The symbols move the items like this.
J306 $ J390
J306 § J339
J306 & J771
J306 % J550
J306 ~ J938
J695 $ J771
J695 § J249
J695 & J44
J695 % J941
J695 ~ J488
J222 $ J392
J222 § J314
J222 & J656
J222 % J293
J222 ~ J721
J941 $ J339
J941 § J938
J941 & J249
J941 % J527
J941 ~ J326
J780 $ J359
J780 § J992
J780 & J430
J780 % J721
J780 ~ J998
J744 $ J153
J744 § J149
J744 & J947
J744 % J708
J744 ~ J390
J410 $ J465
J410 § J278
J410 & J353
J410 % J230
J410 ~ J516
J504 $ J558
J504 § J293
J504 & J222
J504 % J45
J504 ~ J533
J771 $ J941
J771 § J971
J771 & J683
J771 % J339
J771 ~ J590
J465 $ J230
J465 § J121
J465 & J411
J465 % J608
J465 ~ J204
J149 $ J555
J149 § J550
J149 & J306
J149 % J940
J149 ~ J527
J411 $ J278
J411 § J516
J411 & J181
J411 % J121
J411 ~ J196
J998 $ J258
J998 § J465
J998 & J814
J998 % J662
J998 ~ J278
J721 $ J427
J721 § J431
J721 & J992
J721 % J85
J721 ~ J662
J683 $ J249
J683 § J488
J683 & J364
J683 % J971
J683 ~ J504
J353 $ J411
J353 § J309
J353 & J991
J353 % J278
J353 ~ J82
J947 $ J191
J947 § J306
J947 & J336
J947 % J149
J947 ~ J941
J44 $ J683
J44 § J352
J44 & J45
J44 % J249
J44 ~ J832
J82 $ J196
J82 § J153
J82 & J672
J82 % J68
J82 ~ J149
J45 $ J364
J45 § J484
J45 & J293
J45 % J352
J45 ~ J986
J672 $ J744
J672 § J191
J672 & J487
J672 % J153
J672 ~ J306
J488 $ J590
J488 § J558
J488 & J832
J488 % J326
J488 ~ J293
J992 $ J960
J992 § J258
J992 & J653
J992 % J431
J992 ~ J465
J548 $ J986
J548 § J656
J548 & J427
J548 % J222
J548 ~ J780
J527 $ J336
J527 § J695
J527 & J938
J527 % J438
J527 ~ J683
J85 $ J656
J85 § J780
J85 & J431
J85 % J284
J85 ~ J257
J326 $ J44
J326 § J364
J326 & J558
J326 % J683
J326 ~ J484
J257 $ J992
J257 § J998
J257 & J608
J257 % J960
J257 ~ J410
J656 $ J284
J656 § J359
J656 & J907
J656 % J314
J656 ~ J992
J427 $ J85
J427 § J907
J427 & J960
J427 % J656
J427 ~ J430
J109 $ J918
J109 § J672
J109 & J555
J109 % J82
J109 ~ J947
J392 $ J293
J392 § J533
J392 & J284
J392 % J143
J392 ~ J427
J991 $ J181
J991 § J918
J991 & J708
J991 % J309
J991 ~ J672
J608 $ J653
J608 § J814
J608 & J121
J608 % J998
J608 ~ J353
J204 $ J84
J204 § J991
J204 & J196
J204 % J353
J204 ~ J109
J662 $ J430
J662 § J608
J662 & J465
J662 % J257
J662 ~ J276
J438 $ J306
J438 § J941
J438 & J695
J438 % J390
J438 ~ J971
J550 $ J487
J550 § J336
J550 & J339
J550 % J947
J550 ~ J695
J431 $ J907
J431 § J430
J431 & J258
J431 % J780
J431 ~ J608
J558 $ J45
J558 § J143
J558 & J392
J558 % J364
J558 ~ J548
J484 $ J832
J484 § J222
J484 & J548
J484 % J504
J484 ~ J284
J258 $ J662
J258 § J230
J258 & J410
J258 % J430
J258 ~ J121
J309 $ J516
J309 § J196
J309 & J918
J309 % J204
J309 ~ J153
J487 $ J947
J487 § J438
J487 & J527
J487 % J191
J487 ~ J771
J918 $ J82
J918 § J744
J918 & J940
J918 % J196
J918 ~ J191
J986 $ J222
J986 § J284
J986 & J85
J986 % J392
J986 ~ J359
J533 $ J548
J533 § J85
J533 & J721
J533 % J986
J533 ~ J907
J960 $ J431
J960 § J662
J960 & J998
J960 % J907
J960 ~ J230
J196 $ J68
J196 § J708
J196 & J744
J196 % J991
J196 ~ J555
J293 $ J143
J293 § J548
J293 & J314
J293 % J484
J293 ~ J85
J278 $ J121
J278 § J204
J278 & J309
J278 % J276
J278 ~ J68
J276 $ J814
J276 § J353
J276 & J204
J276 % J410
J276 ~ J181
J181 $ J309
J181 § J82
J181 & J109
J181 % J516
J181 ~ J744
J230 $ J608
J230 § J276
J230 & J278
J230 % J653
J230 ~ J84
J390 $ J550
J390 § J527
J390 & J941
J390 % J487
J390 ~ J93
J590 $ J326
J590 § J45
J590 & J504
J590 % J44
J590 ~ J143
J814 $ J410
J814 § J411
J814 & J84
J814 % J465
J814 ~ J309
J249 $ J971
J249 § J590
J249 & J352
J249 % J938
J249 ~ J558
J68 $ J991
J68 § J109
J68 & J153
J68 % J181
J68 ~ J940
J653 $ J998
J653 § J410
J653 & J276
J653 % J258
J653 ~ J411
J516 $ J204
J516 § J68
J516 & J82
J516 % J84
J516 ~ J708
J143 $ J484
J143 § J986
J143 & J533
J143 % J832
J143 ~ J656
J339 $ J527
J339 § J93
J339 & J971
J339 % J336
J339 ~ J44
J121 $ J276
J121 § J84
J121 & J516
J121 % J814
J121 ~ J991
J832 $ J504
J832 § J392
J832 & J986
J832 % J558
J832 ~ J314
J907 $ J780
J907 § J257
J907 & J662
J907 % J359
J907 ~ J653
J284 $ J314
J284 § J721
J284 & J780
J284 % J533
J284 ~ J960
J430 $ J257
J430 § J653
J430 & J230
J430 % J992
J430 ~ J814
J84 $ J353
J84 § J181
J84 & J68
J84 % J411
J84 ~ J918
J336 $ J438
J336 § J771
J336 & J93
J336 % J306
J336 ~ J249
J93 $ J695
J93 § J683
J93 & J326
J93 % J771
J93 ~ J352
J314 $ J533
J314 § J427
J314 & J359
J314 % J548
J314 ~ J431
J938 $ J93
J938 § J44
J938 & J590
J938 % J695
J938 ~ J364
J191 $ J149
J191 § J390
J191 & J438
J191 % J555
J191 ~ J339
J359 $ J721
J359 § J960
J359 & J257
J359 % J427
J359 ~ J258
J940 $ J672
J940 § J947
J940 & J550
J940 % J744
J940 ~ J438
J153 $ J708
J153 § J555
J153 & J191
J153 % J109
J153 ~ J550
J352 $ J488
J352 § J504
J352 & J484
J352 % J590
J352 ~ J392
J708 $ J109
J708 § J940
J708 & J149
J708 % J918
J708 ~ J487
J971 $ J938
J971 § J326
J971 & J488
J971 % J93
J971 ~ J45
J364 $ J352
J364 § J832
J364 & J143
J364 % J488
J364 ~ J222
J555 $ J940
J555 § J487
J555 & J390
J555 % J672
J555 ~ J336

The rows follow the links: the fewer symbols apart two items are, the more alike their rows tend to be.

Each row is also shifted at random along 5 hidden directions that mean nothing.

Some items, each with a row of numbers:
J427	12,12,-2,-3,18,3,-1,-3,8,4,-4,-10,19,-23,16,8,14,-10,-2,-2,-1,-4,-5,11,9,5,15,-3,-10,10
J153	-30,6,13,-7,-4,-12,0,-11,-6,13,-2,-6,-13,19,-3,-5,5,-1,1,-2,15,-14,0,6,-9,-2,-8,7,7,-13
J204	-10,12,12,3,-2,-12,1,-13,-8,-4,0,4,-4,13,7,2,-5,20,7,-12,7,12,-6,5,8,7,-15,-2,5,-12
J352	26,-2,24,2,-2,1,7,6,10,-16,4,-9,0,-2,4,-11,-3,9,-1,-1,-6,12,9,22,15,-8,8,-8,-7,21
J487	-36,14,-18,-5,-8,-9,2,-2,11,-4,0,9,-15,-3,2,-4,12,-9,-18,11,10,-7,8,-7,-15,11,11,12,4,-11
J656	3,-9,-10,1,9,2,4,8,10,3,-2,-5,16,-19,-3,10,17,-9,13,-11,2,-4,-3,-6,11,31,12,-2,-1,8
J364	27,3,-18,7,-8,1,7,15,14,-7,7,15,-3,-9,3,7,-6,-24,-38,-5,-14,-1,1,19,8,-6,5,-9,-24,24
J93	53,-8,-14,3,-13,6,5,11,16,-13,5,14,-3,-8,-3,-5,0,-7,-13,15,-5,7,11,-2,-10,-3,15,-1,-3,12
J309	44,-10,21,4,-7,-15,-1,-18,-16,4,-16,6,2,8,-3,2,10,21,1,-7,-7,6,-14,0,-5,-17,-13,-9,21,-16
J986	-28,-22,0,3,2,-6,0,9,-6,3,-12,-5,4,-15,-16,5,17,-2,-6,-13,-17,-8,-9,-9,8,-3,1,-7,10,1
J672	-29,8,2,-6,-7,-13,4,-6,4,6,2,0,-12,12,-2,-4,10,-2,5,-1,21,-10,5,0,-8,20,-1,10,6,-12
J410	58,5,1,5,7,8,-9,-12,-14,5,-5,7,14,1,12,9,-13,6,-2,5,-11,10,-12,2,-4,-26,-9,-8,-3,-3
J504	-32,-9,24,1,0,-3,2,7,-5,-6,-2,-15,-6,1,-7,-8,-3,9,-5,-8,-13,0,1,12,14,-19,-4,-7,-1,11
J991	17,16,-6,3,-8,-15,0,-12,-3,9,-4,15,-4,7,9,10,3,-6,-25,-10,4,-3,-11,14,-3,-4,-11,-3,-6,-8
J85	8,-4,-5,0,11,0,0,2,6,1,-9,-5,18,-25,3,8,21,-5,4,-7,-6,-2,-7,-4,8,14,15,-4,3,4
J45	-14,-5,-9,7,-8,-4,9,18,13,-16,6,8,-7,-8,-7,2,2,-3,-14,-13,-6,7,6,5,15,19,5,-4,-9,16
J465	6,4,-16,6,4,9,-3,0,-6,-2,5,10,6,4,3,10,-16,6,16,-3,3,13,-5,-14,3,15,-11,1,-3,-6
J484	-11,18,1,3,2,-11,8,5,19,-17,1,0,2,-22,17,3,13,-4,-28,-13,-7,8,-1,27,23,11,15,-7,-16,19
J940	-26,-3,25,-10,-3,-10,-2,-14,-11,12,-7,-14,-11,17,-7,-13,8,8,9,7,10,-15,2,1,-15,-18,-4,8,17,-17
J744	-12,15,-5,-6,-6,-11,2,-8,4,13,2,6,-10,12,4,1,6,-16,-13,-1,17,-15,0,11,-10,7,-2,8,-5,-6
J44	-8,6,8,0,-4,6,4,10,10,-15,11,-5,-9,4,4,-11,-14,2,-8,6,-3,7,13,14,8,-9,4,0,-12,17
J314	10,5,-4,1,10,-2,8,5,19,-6,0,-6,16,-23,9,8,21,-7,6,-14,5,3,0,9,19,38,18,-4,-8,14
J590	-2,7,6,2,-5,6,11,14,21,-20,18,-4,-7,4,4,-9,-13,2,6,-4,9,12,18,17,19,23,6,0,-19,25

Complete each set of four: the symbols that take the first to the second take the third to the fourth, perhaps in another order.
Answer with the item's name.
17,-11,24,-2,11,5,2,5,0,10,1,-22,13,-1,-2,-2,2,-6,13,-9,-1,-10,0,18,14,-3,3,-7,-10,18
to 25,8,-14,1,-9,-10,1,-5,-2,21,2,17,-6,15,0,11,-1,-23,-24,-8,8,-16,-8,13,-11,-2,-12,0,-12,-3
as 31,-13,-9,5,-15,-11,3,-3,-6,15,-4,19,-5,14,-15,10,7,-8,-4,-11,4,-9,-9,-6,-11,11,-13,-1,7,-12
to J484

-23,-29,6,3,1,1,4,16,-2,6,0,-10,3,0,-24,2,6,-4,17,-17,-4,-10,0,-8,13,17,-4,-3,4,8
to -2,11,23,-9,-2,-16,-3,-20,-8,10,-13,-7,-6,7,8,-7,15,5,-13,7,4,-11,-5,15,-13,-27,0,2,13,-13
as 27,1,-6,1,14,14,-11,-8,-14,8,-5,1,16,-7,9,8,-9,0,2,10,-12,4,-11,-9,-6,-24,-4,-4,0,-5
to J938

-38,4,2,-2,-8,-14,-2,-7,-13,15,-2,4,-15,21,-7,2,-2,-3,-6,-9,8,-12,-6,1,-7,-2,-19,5,4,-16
to -10,20,7,-6,-2,-1,1,-5,12,-20,1,-5,-9,-8,16,-17,1,10,-14,22,0,9,13,10,-6,-16,17,5,1,3
as -15,-8,0,7,-6,-6,-2,-6,-16,-3,-4,10,-4,11,-9,6,-6,23,15,-11,-2,13,-9,-18,1,8,-19,-2,16,-19
to J191

-17,-6,-8,-3,15,11,-2,9,0,16,3,-11,12,-6,-4,7,-1,-20,11,-6,3,-14,-3,-1,8,11,1,1,-12,9
to 19,2,-2,6,3,7,-3,-4,-8,-1,6,5,6,11,3,7,-17,12,23,-5,6,14,-4,-8,5,12,-13,-2,-1,-5
as -13,25,7,-8,-3,-8,9,-8,25,-24,3,-6,-7,-9,19,-16,16,15,7,13,20,12,17,6,-2,28,25,11,7,-3
to J45

-14,20,9,-5,22,17,-10,-11,-11,4,6,-17,13,5,20,-1,-23,8,19,8,5,6,-2,5,6,-12,-5,3,-11,0
to 16,20,21,0,3,-4,0,-16,-6,2,6,-4,2,20,18,1,-14,12,11,-8,14,8,-3,23,10,1,-15,-2,-10,-1
as 24,0,-1,-4,-7,6,-1,3,7,-8,2,4,-6,-3,2,-11,-4,-3,-15,20,-6,1,10,3,-13,-23,11,2,-1,7
to J558

-18,-16,3,-1,13,5,-1,2,-3,2,-9,-15,15,-14,-8,3,13,9,30,-4,-2,0,-2,-20,6,17,7,0,16,-6
to -16,9,9,2,8,4,-12,-13,-25,5,-4,-3,1,10,8,2,-21,16,1,4,-11,7,-11,-2,-1,-35,-20,-4,3,-13
as -22,11,2,0,-6,-9,3,-5,-4,11,8,4,-11,24,-1,4,-8,-3,4,-13,19,-6,-2,8,2,17,-17,4,-7,-8
to J390

29,-27,-8,6,-3,-2,7,16,8,3,-5,4,10,-15,-17,10,18,-12,0,-17,-9,-6,-4,-5,10,20,8,-8,2,12
to -40,17,7,-5,23,10,-7,-8,-5,-4,1,-19,13,-9,17,-1,-5,13,23,4,5,8,-1,-4,10,5,5,4,0,-4
as -18,23,11,-9,1,4,0,-5,10,-12,7,-11,-10,2,16,-19,-6,4,-10,22,5,2,15,13,-7,-19,13,8,-5,5
to J45

-10,16,15,2,-2,-7,5,-8,1,-3,12,-2,-4,23,9,0,-12,16,27,-16,26,11,3,11,15,34,-15,3,-6,-3
to 7,-3,-2,-1,-5,17,-2,14,0,5,15,-2,-11,17,-5,-9,-31,-20,-17,14,-6,-9,12,13,-5,-33,-6,1,-24,20
as -15,-14,-40,5,6,15,-10,9,-13,13,-1,15,8,-7,-14,17,-10,-16,1,1,-11,-6,-10,-34,-10,1,-9,2,0,-10
to J149

7,-17,27,-3,16,-5,-5,-10,-11,0,-24,-20,19,-26,-1,-2,29,21,12,0,-19,0,-12,-7,4,-21,12,-8,27,-7
to -11,14,-1,7,-10,-26,5,-16,0,-19,-12,18,-5,-9,10,8,19,28,-8,-16,0,21,-11,-4,7,22,-3,-4,19,-21
as 38,16,12,4,5,2,1,-12,0,-7,6,0,9,9,18,3,-12,19,22,-6,12,20,-2,11,12,15,-7,-4,-5,0
to J306

-7,-11,4,1,-11,-16,-4,-10,-19,18,-13,10,-11,15,-15,4,7,-1,-15,-6,-5,-14,-13,-6,-16,-22,-18,-1,16,-21
to 23,14,11,1,-4,0,8,3,22,-29,8,-2,-3,-10,17,-13,0,12,-6,8,0,20,14,19,12,5,18,-3,-9,19
as 18,-6,8,-3,19,29,-13,0,-22,26,11,-15,13,25,0,0,-40,-8,32,10,4,-8,0,-2,-4,-25,-20,2,-15,5
to J940

25,-12,4,-1,-8,17,3,14,8,-3,16,-4,-7,16,-9,-13,-22,-6,11,13,4,0,18,2,-5,-6,1,4,-11,17
to 2,1,28,1,-3,-4,5,1,6,-25,-2,-10,-5,-8,7,-15,1,23,-6,3,-12,16,8,15,12,-18,9,-7,4,11
as -49,-1,-19,0,14,17,-13,4,-20,12,4,-2,4,5,-4,8,-22,-6,10,4,-5,-5,-7,-23,-5,-11,-14,5,-4,-10
to J465

-18,-2,-4,-5,-7,9,0,7,5,-4,10,-2,-13,10,-6,-15,-12,-6,1,18,6,-4,16,-6,-13,-8,4,10,-2,2
to 12,-17,-2,9,-13,-10,11,13,14,-23,-4,10,-1,-19,-10,1,18,9,-10,-12,-14,14,2,-4,14,18,10,-9,9,10
as -8,-9,-10,-5,-12,-9,3,0,5,2,-5,7,-11,2,-14,-5,16,-3,0,9,9,-9,6,-18,-19,12,7,9,17,-14
to J249

21,27,-11,2,12,7,-2,-9,7,-11,6,4,14,-9,26,8,-10,8,11,0,9,21,-2,4,11,20,4,-1,-12,2
to -22,8,10,-6,-6,-14,5,-10,4,3,0,-4,-10,11,0,-6,12,5,9,-2,21,-6,4,4,-5,21,1,8,9,-12
as -52,16,4,1,-1,-3,2,7,3,-16,5,-4,-15,-3,8,-8,-11,2,-31,0,-12,5,4,19,12,-22,0,-3,-14,13
to J907

-13,20,2,5,-2,-15,8,2,17,-28,-5,4,-2,-28,19,0,18,8,-38,-9,-15,16,-1,23,19,-1,17,-11,-7,14
to -10,-17,7,4,1,-7,2,8,-2,0,-11,-5,4,-16,-10,3,16,-1,-11,-13,-18,-5,-8,1,10,-8,3,-9,6,6
as -16,8,-6,-4,20,7,-11,-5,-10,11,-9,-10,15,-18,10,7,4,-9,-11,6,-13,-8,-11,-1,-1,-25,5,-3,-4,-1
to J430

-25,-16,-5,6,-8,9,8,25,8,-5,19,-1,-12,14,-18,-3,-19,-12,7,-12,2,-1,13,2,14,21,-8,1,-16,20
to 12,0,-15,1,14,18,-11,-1,-12,12,2,1,14,-2,3,10,-16,-8,8,7,-6,-2,-7,-12,-5,-12,-6,0,-7,-2
as -20,-7,17,1,-7,-10,-2,-8,-18,10,-1,0,-9,25,-11,0,-7,14,15,-13,8,-2,-5,-3,0,0,-23,1,11,-16
to J93

7,17,-15,-7,-3,13,-3,5,9,10,14,2,-10,10,7,-7,-18,-31,-24,23,8,-16,12,14,-18,-23,6,10,-24,11
to -5,-16,-2,1,6,3,2,12,-1,11,-2,-6,7,-8,-12,7,7,-16,-1,-12,-7,-13,-4,1,8,4,1,-5,-5,11
as -8,20,0,4,0,-10,-3,-13,-10,-3,-2,11,-2,6,13,8,-7,12,-11,-8,-1,11,-11,7,4,-6,-14,-3,-2,-11
to J527

27,17,-29,11,-5,-4,5,-3,10,-16,4,26,7,-10,14,17,1,8,0,-12,7,24,-6,-9,9,42,0,-2,-4,-5
to -7,8,4,-4,-8,-11,7,-5,9,6,5,1,-9,16,-1,-2,8,-2,15,-7,28,-7,7,4,-2,34,-1,9,2,-7
as 33,-33,4,7,-6,0,7,17,6,2,-2,1,6,-7,-21,4,11,-6,8,-15,-10,-3,-1,-2,11,12,2,-9,2,15
to J960

-16,-26,-18,2,-18,5,6,18,9,-13,7,9,-15,5,-26,-9,0,4,19,10,5,4,17,-34,-12,27,6,10,16,-5
to -8,-24,23,-1,8,2,0,6,-9,9,-7,-19,9,-3,-15,-2,7,1,13,-10,-10,-11,-4,2,10,-10,-2,-6,5,8
as -22,2,-7,3,-7,9,7,20,14,-12,20,0,-13,11,-4,-7,-23,-10,-2,-2,6,4,16,9,12,14,-1,3,-21,22
to J359

